Below is a small trained network, with its code and all its weights. Each question gives an input and a class and asks what happens when units are switched off, that is, made to give their printed mean instead of their output.

import numpy as np


def w(rows, s, z=0):
    codes = np.array(rows[::2]) - 128.0
    scale = np.full(codes.shape[1], s)
    scale[-1] = z or s
    return codes * scale


def f(y):
    return np.maximum(y, 0)


def log_softmax(a):
    a = a - a.max(-1, keepdims=True)
    return a - np.log(np.exp(a).sum(-1, keepdims=True))


def net(x, mask):
    res = np.array(x, float).reshape(1, 7) / 4 @ E
    y = f(res @ A[0][:, :-1].T + A[0][:, -1])
    res = res + np.where(mask, y, B[0][:, -1]) @ B[0][:, :-1]
    return log_softmax(res[-1] @ U[:, :-1].T + U[:, -1])


A, B = {}, {}
E = w([
[235,94,160,114,96,93,1,112,109],'x0',
[126,134,131,129,130,126,128,132,124],'x1',
[213,137,11,220,155,169,148,137,84],'x2',
[144,76,180,116,213,166,156,83,73],'x3',
[118,115,176,174,73,188,143,177,95],'x4',
[149,96,163,163,195,121,105,189,213],'x5',
[171,208,147,84,152,208,96,117,181],'x6',
],0.0075)
A[0] = w([
[151,79,188,130,230,160,175,84,58,86],'N0',
[201,133,12,209,167,158,142,127,110,3],'N1',
[124,111,47,95,194,40,136,80,155,128],'N2',
[103,26,117,184,147,58,145,157,59,130],'N3',
[178,145,148,147,84,98,69,141,99,61],'N4',
[186,93,144,137,113,117,40,103,92,38],'N5',
[21,173,105,161,164,163,206,143,147,47],'N6',
[117,104,194,195,56,204,146,193,85,113],'N7',
[117,188,64,162,40,80,118,182,208,69],'N8',
[173,200,140,88,170,245,103,119,145,159],'N9',
[168,81,121,163,212,113,123,162,225,161],'N10',
[67,129,169,77,129,99,113,109,163,33],'N11',
[137,160,67,61,84,146,139,46,70,195],'N12',
[110,143,88,124,148,126,167,124,146,52],'N13',
[92,117,193,112,106,104,119,120,138,20],'N14',
],0.012,0.0049)
B[0] = w([
[69,51,53,75,82,172,83,109,116,221],'N0',
[125,206,227,35,48,145,93,156,110,221],'N1',
[155,186,94,134,145,50,62,62,151,208],'N2',
[90,187,143,182,101,144,233,111,215,200],'N3',
[183,63,129,108,134,123,159,143,139,187],'N4',
[210,80,109,111,165,158,177,161,147,205],'N5',
[250,52,129,119,140,136,157,169,131,220],'N6',
[139,160,112,129,176,15,22,56,124,212],'N7',
[42,56,82,103,122,190,140,71,120,213],'N8',
[93,177,115,182,99,91,213,85,201,250],'N9',
[91,53,153,191,151,108,115,158,45,211],'N10',
[161,185,190,106,49,149,94,121,99,192],'N11',
[84,55,169,208,179,116,107,171,90,249],'N12',
[182,108,142,131,165,126,109,143,156,156],'N13',
[117,167,162,111,65,166,162,164,97,172],'N14',
],0.015,0.011)
U = w([
[254,62,103,99,139,130,184,125,151,97],'0',
[135,171,184,74,62,132,137,141,85,107],'1',
[132,101,129,167,127,100,151,92,124,248],'2',
[108,142,114,188,111,99,225,87,187,90],'3',
[93,71,54,97,132,199,122,60,117,110],'4',
[101,90,160,233,170,100,138,153,40,103],'5',
[170,143,79,129,152,41,87,65,134,151],'6',
[148,179,108,176,214,193,147,142,79,100],'7',
],0.0087,0.013)

Each question gives the input, the list of numbers given to net, and the class t.
The units are the neurons (one row each of A and B). Each row of codes is followed by its name. A weight is (code - 128) times the scale printed after its matrix; where a second scale follows, it is the last column's (A, B and U).
mask holds one flag per neuron, in row order. A switched-off neuron (its flag False) gives its mean, the last column of its row in B, instead of its output. The means were averaged over made-up inputs and are rounded, as every weight is.
A unit's drop is (log p(t) with every unit on - log p(t) with that unit switched off) / (log p(t) with every unit on - log p(t) with every unit switched off).
The circuit of an input: a set's keep is (log p(t) with only the set's units on - log p(t) with every unit switched off) / (log p(t) with every unit on - log p(t) with every unit switched off). Starting from the 12 units with the biggest drops (on a tie, the unit counted first), units are removed one at a time, each time the one whose removal leaves the highest keep (on an exact tie, the one counted first), for as long as the keep stays at least 0.8.
units of the circuit, in order: the units of the circuit, biggest drop first
top k neurons: the k neurons with the biggest drops, biggest first
drop when u is switched off: that unit's drop, to one decimal
input [7,-3,0,8,1,6,-3], class 4: units of the circuit, in order : (N0)
input [-5,4,-5,1,-8,3,-8], class 3: top 4 neurons : (N3, N7, N1, N14)
input [8,-6,0,0,7,-8,2], class 0: top 2 neurons : (N5, N4)
input [-8,-1,3,1,-3,-2,8], class 0: top 3 neurons : (N6, N3, N13)
input [0,3,-4,-5,2,8,7], class 5: top 2 neurons : (N10, N3)
input [6,-6,-1,-8,-8,-3,7], class 4: top 3 neurons : (N8, N3, N7)
input [6,-1,5,1,6,-1,-6], class 0: top 3 neurons : (N5, N9, N4)
input [-1,4,0,-8,-8,-3,1], class 4: top 3 neurons : (N8, N7, N9)
input [-6,2,-4,-7,-7,-6,5], class 4: top 3 neurons : (N8, N7, N10)
input [-8,8,8,-5,4,-6,-7], class 0: top 2 neurons : (N6, N13)
input [-8,-5,-1,7,4,8,8], class 0: top 3 neurons : (N6, N12, N3)
input [-3,1,-4,0,0,3,0], class 1: units of the circuit, in order : (N12, N11)
input [-6,0,-2,5,-1,-6,-6], class 0: top 3 neurons : (N6, N9, N10)
input [0,5,4,3,8,-5,7], class 6: top 2 neurons : (N7, N3)
input [-2,6,-1,-1,7,-1,-6], class 6: units of the circuit, in order : (N7)
input [-6,-6,-7,1,-3,3,7], class 1: drop when N11 is switched off : 2.3
input [2,1,-7,0,2,8,2], class 5: drop when N4 is switched off : 0.0
input [4,-3,-3,0,8,3,7], class 6: drop when N8 is switched off : 0.1
